Here is a tiny trained network, its code and every weight. The questions are about switching its units off for an input and a class, where a switched-off unit gives its printed mean instead of its output.

import numpy as np


def w(rows, s, z=0):
    codes = np.array(rows[::2]) - 128.0
    scale = np.full(codes.shape[1], s)
    scale[-1] = z or s
    return codes * scale


def norm(h):
    return h / np.sqrt((h * h).mean(-1, keepdims=True) + 1e-5)


def f(y):
    return y / 2 * (1 + np.tanh(0.7978845608 * (y + 0.044715 * y**3)))


def log_softmax(a):
    a = a - a.max(-1, keepdims=True)
    return a - np.log(np.exp(a).sum(-1, keepdims=True))


def net(x, mask):
    res = np.array(x, float).reshape(1, 4) / 4 @ E
    u = 0
    for l in range(4):
        y = f(norm(res) @ A[l][:, :-1].T + A[l][:, -1])
        res = res + np.where(mask[u : u + 4], y, B[l][:, -1]) @ B[l][:, :-1]
        u += 4
    return log_softmax(norm(res)[-1] @ U[:, :-1].T + U[:, -1])


A, B = {}, {}
E = w([
[78,53,114,59],'x0',
[48,131,230,252],'x1',
[113,31,216,204],'x2',
[139,128,40,195],'x3',
],0.0035)
A[0] = w([
[95,50,131,178,170],'L0N1',
[247,192,120,93,141],'L0N2',
[72,204,136,66,5],'L0N3',
[40,252,195,170,92],'L0N4',
],0.0047,0.0024)
B[0] = w([
[140,254,209,89,216],'L0N1',
[139,195,255,160,249],'L0N2',
[157,45,179,43,93],'L0N3',
[80,172,103,44,208],'L0N4',
],0.0046,0.0015)
A[1] = w([
[142,96,130,2,201],'L1N1',
[50,122,171,157,103],'L1N2',
[116,118,101,134,254],'L1N3',
[95,95,241,136,189],'L1N4',
],0.0073,0.00078)
B[1] = w([
[3,206,162,191,252],'L1N1',
[177,110,131,135,184],'L1N2',
[147,44,219,172,141],'L1N3',
[166,81,112,60,242],'L1N4',
],0.0058,0.0033)
A[2] = w([
[83,200,234,66,8],'L2N1',
[45,138,254,159,255],'L2N2',
[154,164,70,172,185],'L2N3',
[55,115,85,234,119],'L2N4',
],0.0067,0.002)
B[2] = w([
[50,254,60,108,195],'L2N1',
[110,222,88,19,254],'L2N2',
[176,12,81,189,171],'L2N3',
[169,126,92,117,161],'L2N4',
],0.0045,0.0048)
A[3] = w([
[57,113,146,90,253],'L3N1',
[185,255,170,217,153],'L3N2',
[59,95,225,135,207],'L3N3',
[116,222,161,174,122],'L3N4',
],0.0061,0.0025)
B[3] = w([
[99,177,202,184,237],'L3N1',
[109,9,57,15,251],'L3N2',
[233,114,192,15,173],'L3N3',
[1,17,106,118,199],'L3N4',
],0.008,0.0028)
U = w([
[192,140,103,98,46],'0',
[190,146,50,216,228],'1',
[229,151,235,80,170],'2',
[2,241,141,53,174],'3',
[119,49,33,87,122],'4',
[129,175,162,224,2],'5',
],0.0098,0.0048)

Each question gives the input, the list of numbers given to net, and the class t.
The units are the neurons (one row each of A and B). Each row of codes is followed by its name. A weight is (code - 128) times the scale printed after its matrix; where a second scale follows, it is the last column's (A, B and U).
mask holds one flag per neuron, layer by layer. A switched-off neuron (its flag False) gives its mean, the last column of its row in B, instead of its output. The means were averaged over made-up inputs and are rounded, as every weight is.
A unit's drop is (log p(t) with every unit on - log p(t) with that unit switched off) / (log p(t) with every unit on - log p(t) with every unit switched off).
The circuit of an input: a set's keep is (log p(t) with only the set's units on - log p(t) with every unit switched off) / (log p(t) with every unit on - log p(t) with every unit switched off). Starting from the 12 units with the biggest drops (on a tie, the unit counted first), units are removed one at a time, each time the one whose removal leaves the highest keep (on an exact tie, the one counted first), for as long as the keep stays at least 0.8.
circuit, biggest first: the units of the circuit, biggest drop first
most important unit: the unit with the biggest drop
k most important neurons: the k neurons with the biggest drops, biggest first
top k neurons in layer l: the k neurons of layer l with the biggest drops, biggest first
drop when u is switched off: that unit's drop, to one decimal
input [6,1,-5,5], class 1: most important unit -> L3N2
input [4,8,-4,7], class 1: 4 most important neurons -> [L1N1; L0N2; L2N4; L2N3]
input [-2,2,7,3], class 2: 2 most important neurons -> [L1N1; L1N4]
input [2,-2,4,3], class 2: 4 most important neurons -> [L0N4; L1N1; L2N1; L0N1]
input [0,5,-3,4], class 4: top 2 neurons in layer 1 -> [L1N4; L1N1]
input [3,0,3,-3], class 2: 2 most important neurons -> [L1N4; L0N4]
input [1,-3,-1,8], class 1: top 2 neurons in layer 3 -> [L3N2; L3N4]
input [-1,1,3,5], class 4: top 2 neurons in layer 3 -> [L3N2; L3N1]
input [-6,6,1,2], class 4: 2 most important neurons -> [L3N2; L1N1]
input [1,-8,-3,4], class 1: top 3 neurons in layer 2 -> [L2N2; L2N3; L2N1]
input [6,1,2,7], class 1: 3 most important neurons -> [L1N1; L3N2; L0N2]
input [6,4,0,5], class 2: 4 most important neurons -> [L1N1; L1N2; L2N1; L0N1]
input [-2,-1,-1,1], class 4: 2 most important neurons -> [L0N2; L1N1]
input [3,5,-1,6], class 1: 3 most important neurons -> [L1N1; L0N2; L2N4]
input [5,-2,8,-2], class 2: most important unit -> L1N4
input [-3,-2,1,-1], class 4: 2 most important neurons -> [L1N1; L0N2]
input [-4,1,6,1], class 0: 3 most important neurons -> [L1N1; L1N4; L2N1]
input [0,8,5,5], class 4: 2 most important neurons -> [L0N1; L2N2]
input [7,-5,6,-2], class 3: 2 most important neurons -> [L1N1; L2N2]
input [-3,3,2,8], class 4: circuit, biggest first -> [L3N2]
input [4,-2,3,7], class 1: 2 most important neurons -> [L3N2; L3N4]
input [1,8,4,-4], class 2: 2 most important neurons -> [L1N1; L1N4]
input [-7,-4,-4,6], class 4: top 2 neurons in layer 1 -> [L1N4; L1N2]
input [-2,-6,4,8], class 1: drop when L3N2 is switched off -> 0.2
input [2,-8,4,-1], class 3: drop when L1N1 is switched off -> 2.0
input [-2,8,-2,8], class 4: drop when L3N2 is switched off -> 0.2
input [4,-8,-1,1], class 3: drop when L1N1 is switched off -> 1.2
input [-4,-1,1,2], class 4: top neuron in layer 1 -> [L1N4]
